Below are the code and all the weights of a small trained network. Each question names an input and a class and asks about switching units off, where a switched-off unit gives its printed mean instead of its output.

import numpy as np


def w(rows, s, z=0):
    codes = np.array(rows[::2]) - 128.0
    scale = np.full(codes.shape[1], s)
    scale[-1] = z or s
    return codes * scale


def norm(h):
    return h / np.sqrt((h * h).mean(-1, keepdims=True) + 1e-5)


def f(y):
    return y / 2 * (1 + np.tanh(0.7978845608 * (y + 0.044715 * y**3)))


def log_softmax(a):
    a = a - a.max(-1, keepdims=True)
    return a - np.log(np.exp(a).sum(-1, keepdims=True))


def net(x, mask):
    res = np.array(x, float).reshape(1, 4) / 4 @ E
    u = 0
    for l in range(2):
        y = f(norm(res) @ A[l][:, :-1].T + A[l][:, -1])
        res = res + np.where(mask[u : u + 11], y, B[l][:, -1]) @ B[l][:, :-1]
        u += 11
    return log_softmax(norm(res)[-1] @ U[:, :-1].T + U[:, -1])


A, B = {}, {}
E = w([
[113,66,163,110,96,143],'x0',
[204,160,135,142,115,216],'x1',
[143,3,28,245,61,103],'x2',
[39,138,85,197,188,217],'x3',
],0.0054)
A[0] = w([
[136,110,86,182,118,157,2],'0.n1',
[127,116,206,95,207,104,154],'0.n2',
[129,97,75,198,144,120,92],'0.n3',
[142,134,112,121,208,113,128],'0.n4',
[157,125,63,112,118,70,194],'0.n5',
[9,168,143,120,152,196,150],'0.n6',
[112,122,147,152,115,98,17],'0.n7',
[144,110,99,136,128,161,117],'0.n8',
[159,101,85,178,59,98,130],'0.n9',
[156,169,113,120,80,196,211],'0.n10',
[90,79,87,209,152,172,65],'0.n11',
],0.011,0.0046)
B[0] = w([
[203,117,91,158,120,123,158],'0.n1',
[155,102,172,193,132,26,207],'0.n2',
[135,71,196,76,122,136,203],'0.n3',
[106,7,175,75,97,91,147],'0.n4',
[57,47,211,92,81,196,186],'0.n5',
[75,191,43,254,53,139,254],'0.n6',
[82,114,102,79,86,142,112],'0.n7',
[203,160,24,122,71,85,147],'0.n8',
[65,185,119,83,45,172,217],'0.n9',
[200,89,79,219,114,219,202],'0.n10',
[212,146,198,46,227,26,229],'0.n11',
],0.0064,0.007)
A[1] = w([
[163,146,219,58,193,192,173],'1.n1',
[124,47,133,134,158,85,104],'1.n2',
[157,36,80,119,219,8,114],'1.n3',
[254,101,219,161,179,96,128],'1.n4',
[36,120,165,48,162,92,252],'1.n5',
[138,115,48,96,68,134,176],'1.n6',
[144,58,160,227,89,62,69],'1.n7',
[173,154,228,169,158,165,90],'1.n8',
[146,92,236,97,229,30,112],'1.n9',
[67,129,193,179,155,190,129],'1.n10',
[235,139,163,190,143,129,45],'1.n11',
],0.0082,0.0039)
B[1] = w([
[201,66,3,203,166,111,170],'1.n1',
[140,150,155,117,217,113,155],'1.n2',
[145,229,185,56,232,84,200],'1.n3',
[198,86,59,12,195,128,253],'1.n4',
[44,131,129,136,151,48,227],'1.n5',
[136,82,222,146,141,218,171],'1.n6',
[108,181,97,93,179,96,188],'1.n7',
[184,63,81,115,210,176,164],'1.n8',
[119,248,179,89,197,143,248],'1.n9',
[251,118,59,121,129,106,150],'1.n10',
[92,80,92,46,134,220,194],'1.n11',
],0.0075,0.0058)
U = w([
[90,235,221,30,214,28,254],'0',
[232,59,62,15,197,197,162],'1',
[19,226,74,231,105,24,39],'2',
[161,196,74,213,121,223,132],'3',
[2,57,208,36,68,59,132],'4',
[182,79,200,78,18,243,47],'5',
],0.0077,0.0033)

Each question gives the input, the list of numbers given to net, and the class t.
The units are the neurons (one row each of A and B). Each row of codes is followed by its name. A weight is (code - 128) times the scale printed after its matrix; where a second scale follows, it is the last column's (A, B and U).
mask holds one flag per neuron, layer by layer. A switched-off neuron (its flag False) gives its mean, the last column of its row in B, instead of its output. The means were averaged over made-up inputs and are rounded, as every weight is.
A unit's drop is (log p(t) with every unit on - log p(t) with that unit switched off) / (log p(t) with every unit on - log p(t) with every unit switched off).
The circuit of an input: a set's keep is (log p(t) with only the set's units on - log p(t) with every unit switched off) / (log p(t) with every unit on - log p(t) with every unit switched off). Starting from the 12 units with the biggest drops (on a tie, the unit counted first), units are removed one at a time, each time the one whose removal leaves the highest keep (on an exact tie, the one counted first), for as long as the keep stays at least 0.8.
units of the circuit, in order: the units of the circuit, biggest drop first
k most important neurons: the k neurons with the biggest drops, biggest first
k most important neurons of layer l: the k neurons of layer l with the biggest drops, biggest first
drop when u is switched off: that unit's drop, to one decimal
input [0,-6,-2,2], class 2: units of the circuit, in order -> 0.n6
input [3,2,8,0], class 5: units of the circuit, in order -> 0.n9, 1.n6
input [-2,-2,5,2], class 0: 2 most important neurons -> 0.n11, 0.n10
input [3,8,3,-2], class 5: units of the circuit, in order -> 0.n9, 1.n4
input [-1,-1,8,5], class 0: units of the circuit, in order -> 0.n11, 1.n3
input [-5,-6,7,-2], class 4: 2 most important neurons -> 0.n9, 0.n5
input [-7,7,2,-8], class 5: 2 most important neurons -> 0.n11, 0.n9
input [5,-2,8,3], class 0: 2 most important neurons -> 0.n11, 0.n6
input [5,2,-4,0], class 1: 2 most important neurons -> 0.n9, 0.n2
input [5,2,0,3], class 3: 2 most important neurons -> 0.n6, 0.n2
input [-5,7,-3,-1], class 1: 2 most important neurons -> 0.n6, 0.n9
input [5,-1,5,-4], class 4: 2 most important neurons of layer 0 -> 0.n10, 0.n6
input [3,1,0,3], class 3: 2 most important neurons -> 0.n6, 0.n2
input [3,6,2,-5], class 5: most important neuron of layer 0 -> 0.n11
input [2,5,-7,3], class 3: 2 most important neurons of layer 0 -> 0.n6, 0.n11
input [-1,-5,7,2], class 0: 2 most important neurons -> 0.n11, 0.n6
input [-7,-2,1,0], class 4: 4 most important neurons -> 0.n5, 0.n11, 0.n2, 1.n3
input [-4,-8,-7,5], class 2: 2 most important neurons -> 0.n6, 0.n11
input [8,-7,-4,2], class 2: 2 most important neurons of layer 0 -> 0.n6, 0.n11
input [-4,-5,4,7], class 0: units of the circuit, in order -> 0.n11
input [7,3,-8,0], class 1: 2 most important neurons of layer 0 -> 0.n2, 0.n9
input [-5,0,2,0], class 4: 2 most important neurons of layer 0 -> 0.n9, 0.n5
input [1,-3,8,-3], class 4: 2 most important neurons -> 0.n9, 0.n10
input [-1,-4,1,-4], class 4: 2 most important neurons -> 0.n11, 0.n5
input [-4,3,3,-1], class 5: drop when 0.n9 is switched off -> 0.4
